Below is a small trained network, with its code and all its weights. Each question gives an input and a target symbol and asks what happens when units are switched off, that is, made to give their printed mean instead of their output.

import numpy as np


def w(rows, s, z=0):
    codes = np.array(rows[::2]) - 128.0
    scale = np.full(codes.shape[1], s)
    scale[-1] = z or s
    return codes * scale


def f(y):
    return y / 2 * (1 + np.tanh(0.7978845608 * (y + 0.044715 * y**3)))


def softmax(a):
    e = np.exp(a - a.max(-1, keepdims=True))
    return e / e.sum(-1, keepdims=True)


def log_softmax(a):
    a = a - a.max(-1, keepdims=True)
    return a - np.log(np.exp(a).sum(-1, keepdims=True))


def net(x, mask):
    ids = ['γδηθμξπστφψ'.index(c) for c in x.split()]
    T = len(ids)
    res = E[ids] + P[:T]
    q, k, v = (res @ M[0].T for M in (Q, K, V))
    z = softmax(np.where(np.tri(T) > 0, q @ k.T / 2**0.5, -1e9)) @ v
    res = res + np.where(mask[0], z, O[0][:, -1]) @ O[0][:, :-1]
    y = f(res @ A[0][:, :-1].T + A[0][:, -1])
    res = res + np.where(mask[1:25], y, B[0][:, -1]) @ B[0][:, :-1]
    return log_softmax(res[-1] @ U[:, :-1].T + U[:, -1])


Q, K, V, O, A, B = {}, {}, {}, {}, {}, {}
E = w([
[80,168,150,147],'γ',
[186,124,63,111],'δ',
[47,178,201,103],'η',
[165,114,101,104],'θ',
[130,142,110,136],'μ',
[119,134,171,52],'ξ',
[70,187,122,181],'π',
[169,80,81,254],'σ',
[165,128,83,119],'τ',
[141,152,74,154],'φ',
[193,94,110,60],'ψ',
],0.015)
P = w([
[68,106,70,152],'0',
[95,37,140,84],'1',
[205,74,218,153],'2',
[213,187,195,178],'3',
[111,222,86,120],'4',
[17,114,24,106],'5',
[49,7,92,121],'6',
[176,36,203,153],'7',
],0.017)
Q[0] = w([
[179,165,158,150],'h1',
[123,252,57,96],'h1',
],0.017)
K[0] = w([
[182,25,252,163],'h1',
[201,214,171,140],'h1',
],0.012)
V[0] = w([
[190,30,121,73],'h1',
[178,121,2,108],'h1',
],0.0097)
O[0] = w([
[131,133,11,46,93],'h1',
[197,243,109,113,11],'h1',
],0.012,0.0012)
A[0] = w([
[76,98,70,77,152],'n1',
[41,60,53,83,122],'n2',
[140,190,130,81,253],'n3',
[179,236,67,108,163],'n4',
[108,84,47,172,166],'n5',
[72,184,170,123,174],'n6',
[98,169,138,89,114],'n7',
[160,137,155,83,97],'n8',
[200,196,183,136,136],'n9',
[87,183,167,126,140],'n10',
[152,226,152,86,69],'n11',
[140,88,187,179,143],'n12',
[123,147,188,121,102],'n13',
[226,182,204,176,166],'n14',
[185,178,182,139,141],'n15',
[133,136,232,11,159],'n16',
[36,65,67,99,77],'n17',
[99,135,82,173,255],'n18',
[116,229,129,47,142],'n19',
[64,60,112,97,110],'n20',
[193,104,63,182,216],'n21',
[153,128,127,98,92],'n22',
[61,141,113,139,86],'n23',
[141,130,54,156,88],'n24',
],0.011,0.0084)
B[0] = w([
[65,133,150,91,202],'n1',
[50,222,93,93,224],'n2',
[90,130,195,192,234],'n3',
[102,72,93,154,230],'n4',
[114,168,197,99,172],'n5',
[136,125,137,96,208],'n6',
[98,105,130,135,148],'n7',
[91,130,113,190,144],'n8',
[228,205,67,177,159],'n9',
[198,96,115,130,176],'n10',
[121,137,50,142,169],'n11',
[198,64,34,63,219],'n12',
[126,136,76,122,154],'n13',
[207,254,97,16,165],'n14',
[215,173,78,100,147],'n15',
[125,156,174,175,255],'n16',
[164,215,42,128,196],'n17',
[177,94,225,66,211],'n18',
[74,72,121,174,213],'n19',
[128,148,37,130,218],'n20',
[98,153,242,191,186],'n21',
[55,125,100,114,137],'n22',
[151,119,84,111,151],'n23',
[57,129,78,110,141],'n24',
],0.0073,0.0099)
U = w([
[119,62,214,108,114],'γ',
[123,163,34,182,94],'δ',
[120,37,67,94,124],'η',
[78,72,214,178,96],'θ',
[120,107,254,156,253],'μ',
[74,195,141,39,140],'ξ',
[193,139,140,52,97],'π',
[122,122,151,138,165],'σ',
[112,119,165,180,121],'τ',
[166,218,115,140,56],'φ',
[38,85,141,149,37],'ψ',
],0.0084,0.0069)

Each question gives the input, a string of symbols that net reads in full, and the target symbol t.
The units are the heads (2 rows each of Q, K, V and O) and the neurons (one row each of A and B). Each row of codes is followed by its name. A weight is (code - 128) times the scale printed after its matrix; where a second scale follows, it is the last column's (O, A, B and U).
mask holds one flag per unit, heads first, then neurons. A switched-off unit (its flag False) gives its mean, the last column of its rows in O or B, instead of its output. The means were averaged over made-up inputs and are rounded, as every weight is.
A unit's drop is (log p(t) with every unit on - log p(t) with that unit switched off) / (log p(t) with every unit on - log p(t) with every unit switched off).
The circuit of an input: a set's keep is (log p(t) with only the set's units on - log p(t) with every unit switched off) / (log p(t) with every unit on - log p(t) with every unit switched off). Starting from the 12 units with the biggest drops (on a tie, the unit counted first), units are removed one at a time, each time the one whose removal leaves the highest keep (on an exact tie, the one counted first), for as long as the keep stays at least 0.8.
units of the circuit, in order: the units of the circuit, biggest drop first
unit that matters most: the unit with the biggest drop
top k neurons: the k neurons with the biggest drops, biggest first
drop of u: that unit's drop, to one decimal
input ξ τ η ξ, target η: units of the circuit, in order => [h1 n12]
input π ξ ξ η φ ξ π θ, target π: units of the circuit, in order => [n14 n12 h1]
input ξ ξ ξ ξ π ξ δ, target ξ: units of the circuit, in order => [n2 n5]
input η τ μ ψ, target μ: units of the circuit, in order => [n21 n20]
input θ τ η ξ μ γ, target μ: units of the circuit, in order => [h1 n18]
input δ ξ ξ ξ η ξ π γ, target π: unit that matters most => n14
input ξ δ η ξ δ ξ, target δ: units of the circuit, in order => [h1 n11 n4]
input ξ η δ δ, target δ: units of the circuit, in order => [h1 n4]
input ξ ξ θ ξ η π φ μ, target φ: units of the circuit, in order => [h1 n9]
input ξ η π, target η: units of the circuit, in order => [h1 n12]
input φ ξ η, target ξ: units of the circuit, in order => [h1 n2]
input η ξ ξ σ, target μ: top 3 neurons => [n21 n5 n18]
input η ξ η ψ τ, target ψ: top 2 neurons => [n4 n19]
input ξ θ φ δ η δ π θ, target π: top 3 neurons => [n14 n12 n3]
input ξ ψ δ, target ψ: top 2 neurons => [n21 n4]
input η θ η ξ η σ, target μ: units of the circuit, in order => [h1]
input θ π ξ, target π: top 2 neurons => [n14 n12]
input ξ φ ψ, target φ: top 2 neurons => [n14 n9]
input δ ξ δ η, target δ: top 2 neurons => [n11 n9]
input ψ φ ξ, target φ: top 3 neurons => [n14 n9 n15]
input π η δ, target η: drop of n3 => 0.2
input π ξ ξ φ ξ π ξ, target π: drop of n12 => 0.3
input η δ θ ξ ξ ξ π δ, target π: drop of n3 => 0.3
input η φ ξ, target φ: top 4 neurons => [n14 n9 n15 n18]
